Veme: [141 150  96 142 141 102 150 106  96  97 145 142  97  92 141 143 145  99]
gek: [145 145 141 142  97  96 103  97 106 141  92  96 150 141 150 143  99 142]
tova: [165 158 113 164  73 110 156 104 118 115 157 161 118 119 149 157  76 112]
Boge: [ 95  98 171  95 131 171  99 174 170 170  96  96 167 174 101  97 128 171]
mis: [141 144  96 142 141 102 138 106  96  97 145 142  97  92 141 143 145  99]
order: [ 92  96  96  97  97  99 102 106 138 141 141 141 142 142 143 144 145 145]
mis
order: [150  96  97 142  96 141  97 141  99 145  92 141 142 145 106 143 150 102]
Veme

nilin: [155 150 114  60]
Letag: [155 150 113  60]
pep: [ 85 113 127 186]
nalo: [114 150  60 154]
tova: [ 60 113 155 150]
Veme: [ 76 110 123 203]
Boge: [150 113  60 155]
order: [154  60 150 114]
nalo
order: [ 60 155 114 150]
nilin
order: [154  60 114 150]
nalo
order: [ 60 114 150 154]
nalo
order: [114  60 155 150]
nilin
order: [ 60 114 150 155]
nilin

kimir: [129 123 101 121 146]
Veme: [123 124  90 132 200]
nalo: [122  90 132 124 201]
gek: [129 130  94 138 141]
vedo: [200 122  90 124 133]
pep: [200 122  90 132 124]
Boge: [141  94 128 130 138]
order: [200 123 124  90 132]
Veme
order: [138 141 129 130  94]
gek
order: [124 200 122  90 132]
pep
order: [132 124 200 122  90]
pep
order: [124 132  90 122 200]
pep

kimir: [131 127 129 128 129 128 127 129 129 129 129 129 129 129 129 129 126 129
 127]
keli: [128 130 132 130 132 131 131 127 126 128 128 131 128 121 131 128 132 130
 130]
tova: [130 132 130 126 127 128 131 132 128 132 121 130 131 128 128 128 131 132
 130]
Veme: [122  80 140  82  82  85  85 123 121 123 125  82 124 218  90 124  86  78
  77]
gek: [128 130 121 131 132 126 128 132 131 131 127 130 132 131 128 128 130 128
 131]
order: [130 128 131 128 130 121 131 132 126 128 132 131 131 127 130 132 131 128
 128]
gek
order: [127 129 126 129 129 129 129 129 129 129 129 129 127 128 129 128 129 127
 131]
kimir
order: [121 126 127 128 128 128 128 128 130 130 130 130 131 131 131 132 132 132
 132]
tova
order: [132 131 130 132 131 128 121 126 128 131 130 128 128 131 130 127 128 130
 132]
keli
order: [121 126 127 128 128 128 128 128 130 130 130 130 131 131 131 131 132 132
 132]
keli

mis: [116 141 138  98 139 138 142 164 145  52]
nilin: [126 101 128 119 121 148 124  88 105  70]
keli: [130 151 106 121 150 153 136 139 132 115]
tova: [118  95 167 139 104 117  89  95 143 116]
Veme: [ 90 153 136 127 147 127 116 119 142 137]
kimir: [134 139 157 127 136 136 130 128 118 117]
gek: [100 125  98 115 125 121 157 114 113 109]
Boge: [149 124 127 133 131 112 126 129  85 181]
nalo: [153 142 136 127 136  90 127 116 147 119]
pep: [116  98 164 138 142 141  53 145 139 137]
Letag: [120 138 168 128 132 113 136 133 134 133]
vedo: [145  53 142 116 138 139 138 141 164  98]
order: [141 139 116 142 145 138 164  53 138  98]
vedo
order: [ 98 145  53 142 116 138 139 138 141 164]
vedo
order: [106 115 121 130 132 136 139 150 151 153]
keli
order: [ 53  98 116 138 138 139 141 142 145 164]
vedo
order: [137 142 119 116 127 147 127 136 153  90]
Veme
order: [ 90 116 119 127 127 136 136 142 147 153]
nalo

vedo: [103  81 115 100]
nilin: [143 160 161 154]
gek: [155 161 143 161]
Letag: [ 78  42 138  71]
keli: [160 167 141 158]
mis: [103  81 151 104]
nalo: [ 99  94 104  95]
pep: [159 165 135 156]
tova: [104 151  81 104]
Veme: [161 161 143 154]
order: [104  81 151 104]
tova
order: [ 81 103 104 151]
mis
order: [143 154 161 161]
Veme
order: [ 42  71  78 138]
Letag
order: [160 158 141 167]
keli
order: [104 103  81 151]
mis
order: [154 161 161 143]
Veme

vedo: [148 153 190 164  94 145 109 138 184]
Letag: [148 153 190 164  95 145 109 138 184]
mis: [145 148 184 153 138 189  94 164 109]
order: [ 95 109 138 145 148 153 164 184 190]
Letag
order: [ 94 145 109 138 184 148 153 190 164]
vedo
order: [184 145 153 190 109 138 164  95 148]
Letag
order: [ 94 109 138 145 148 153 164 184 189]
mis

Boge: [180 113 131  63 137 124 127 172 138]
keli: [147 190 108 116 169  86  58 175  98]
Letag: [116 103 137 132  91 138 168  97 148]
tova: [137 127 131 124  63 113 171 137 180]
vedo: [131  63 137 172 180 137 127 113 124]
order: [148  97 168 138  91 132 137 103 116]
Letag
order: [180 113 171 131 137 124 137  63 127]
tova
order: [113 124 131  63 137 172 180 137 127]
vedo

